Here is a tiny trained network, its code and every weight. The questions are about switching its units off for an input and a target symbol, where a switched-off unit gives its printed mean instead of its output.

import numpy as np


def w(rows, s, z=0):
    codes = np.array(rows[::2]) - 128.0
    scale = np.full(codes.shape[1], s)
    scale[-1] = z or s
    return codes * scale


def norm(h):
    return h / np.sqrt((h * h).mean(-1, keepdims=True) + 1e-5)


def f(y):
    return y / 2 * (1 + np.tanh(0.7978845608 * (y + 0.044715 * y**3)))


def softmax(a):
    e = np.exp(a - a.max(-1, keepdims=True))
    return e / e.sum(-1, keepdims=True)


def log_softmax(a):
    a = a - a.max(-1, keepdims=True)
    return a - np.log(np.exp(a).sum(-1, keepdims=True))


def net(x, mask):
    ids = ['ΦΩβγζημξπτ'.index(c) for c in x.split()]
    T = len(ids)
    res = E[ids] + P[:T]
    r = norm(res)
    for j in range(2):
        rows = slice(3 * j, 3 * j + 3)
        q, k, v = (r @ M[0][rows].T for M in (Q, K, V))
        z = softmax(np.where(np.tri(T) > 0, q @ k.T / 3**0.5, -1e9)) @ v
        o = O[0][rows]
        res = res + np.where(mask[j], z, o[:, -1]) @ o[:, :-1]
    y = f(norm(res) @ A[0][:, :-1].T + A[0][:, -1])
    res = res + np.where(mask[2:6], y, B[0][:, -1]) @ B[0][:, :-1]
    return log_softmax(norm(res)[-1] @ U[:, :-1].T + U[:, -1])


Q, K, V, O, A, B = {}, {}, {}, {}, {}, {}
E = w([
[4,181,112,144],'Φ',
[152,113,151,88],'Ω',
[139,201,131,242],'β',
[228,124,140,139],'γ',
[190,109,135,112],'ζ',
[136,121,134,69],'η',
[92,112,186,153],'μ',
[167,92,88,83],'ξ',
[182,212,185,106],'π',
[143,67,84,169],'τ',
],0.023)
P = w([
[65,82,174,2],'0',
[75,136,137,68],'1',
[102,177,137,149],'2',
[99,156,143,121],'3',
[94,158,139,147],'4',
[80,133,143,145],'5',
[79,146,144,151],'6',
[84,160,133,164],'7',
[101,162,150,170],'8',
[55,154,134,143],'9',
],0.0065)
Q[0] = w([
[121,136,50,171],'head 0',
[147,89,75,118],'head 0',
[159,89,82,115],'head 0',
[254,75,129,164],'head 1',
[127,164,194,71],'head 1',
[38,140,154,171],'head 1',
],0.011)
K[0] = w([
[109,201,108,35],'head 0',
[156,71,130,76],'head 0',
[202,169,75,112],'head 0',
[148,119,76,119],'head 1',
[138,146,152,254],'head 1',
[174,204,155,112],'head 1',
],0.015)
V[0] = w([
[149,114,201,120],'head 0',
[201,102,71,170],'head 0',
[2,212,160,126],'head 0',
[106,126,69,82],'head 1',
[163,139,73,15],'head 1',
[56,155,182,29],'head 1',
],0.0098)
O[0] = w([
[235,97,204,100,226],'head 0',
[117,254,120,135,33],'head 0',
[58,124,127,116,128],'head 0',
[48,218,121,111,123],'head 1',
[119,132,106,39,250],'head 1',
[116,126,193,130,244],'head 1',
],0.0079,0.0025)
A[0] = w([
[181,23,61,151,168],'neuron 0',
[66,136,112,2,162],'neuron 1',
[63,137,127,12,83],'neuron 2',
[136,44,15,98,253],'neuron 3',
],0.0095,0.0033)
B[0] = w([
[220,187,152,190,210],'neuron 0',
[200,103,82,189,255],'neuron 1',
[122,136,35,94,209],'neuron 2',
[1,224,171,235,245],'neuron 3',
],0.0078,0.004)
U = w([
[82,114,162,85,95],'Φ',
[85,143,143,124,3],'Ω',
[93,46,231,164,129],'β',
[113,134,138,140,49],'γ',
[122,80,105,89,180],'ζ',
[109,153,159,109,184],'η',
[88,163,190,86,119],'μ',
[103,207,77,106,201],'ξ',
[99,138,109,130,150],'π',
[98,206,153,254,117],'τ',
],0.012,0.0046)

Each question gives the input, a string of symbols that net reads in full, and the target symbol t.
The units are the heads (3 rows each of Q, K, V and O) and the neurons (one row each of A and B). Each row of codes is followed by its name. A weight is (code - 128) times the scale printed after its matrix; where a second scale follows, it is the last column's (O, A, B and U).
mask holds one flag per unit, heads first, then neurons. A switched-off unit (its flag False) gives its mean, the last column of its rows in O or B, instead of its output. The means were averaged over made-up inputs and are rounded, as every weight is.
A unit's drop is (log p(t) with every unit on - log p(t) with that unit switched off) / (log p(t) with every unit on - log p(t) with every unit switched off).
The circuit of an input: a set's keep is (log p(t) with only the set's units on - log p(t) with every unit switched off) / (log p(t) with every unit on - log p(t) with every unit switched off). Starting from all 6 units, units are removed one at a time, each time the one whose removal leaves the highest keep (on an exact tie, the one counted first), for as long as the keep stays at least 0.8.
circuit, biggest first: the units of the circuit, biggest drop first
unit that matters most: the unit with the biggest drop
top k neurons: the k neurons with the biggest drops, biggest first
heads that matter: for each layer, one digit per head in row order, 1 if its drop is at least 0.15 and else 0, layers parted by /
drop of u: that unit's drop, to one decimal
input η γ ξ, target ξ: heads that matter : 01
input γ γ μ π β γ ζ τ Ω ζ, target τ: unit that matters most : head 1
input π Ω η, target ζ: heads that matter : 00
input Ω β μ η ξ ζ, target ξ: heads that matter : 01
input μ ζ μ β η γ π μ π η, target β: heads that matter : 01
input π ζ μ π, target β: circuit, biggest first : (head 1; head 0)
input Φ Φ π Φ ζ π η η, target ζ: heads that matter : 01
input Φ η ξ γ ζ Ω ξ μ π, target β: heads that matter : 11
input μ η β μ η, target β: heads that matter : 11
input γ Φ Ω β β ξ ζ, target ξ: heads that matter : 01
input β β η τ Φ τ β π τ η, target ξ: top 3 neurons : (neuron 3; neuron 0; neuron 1)
input γ Φ τ π ζ, target τ: top 2 neurons : (neuron 2; neuron 0)
input μ ξ Ω, target β: drop of head 1 : 0.2
input Φ β ζ η μ β ξ ζ η, target τ: circuit, biggest first : (head 1)
input ζ β Φ Ω, target τ: drop of head 1 : 1.2
input μ ξ γ η β β η, target τ: drop of head 1 : 0.8
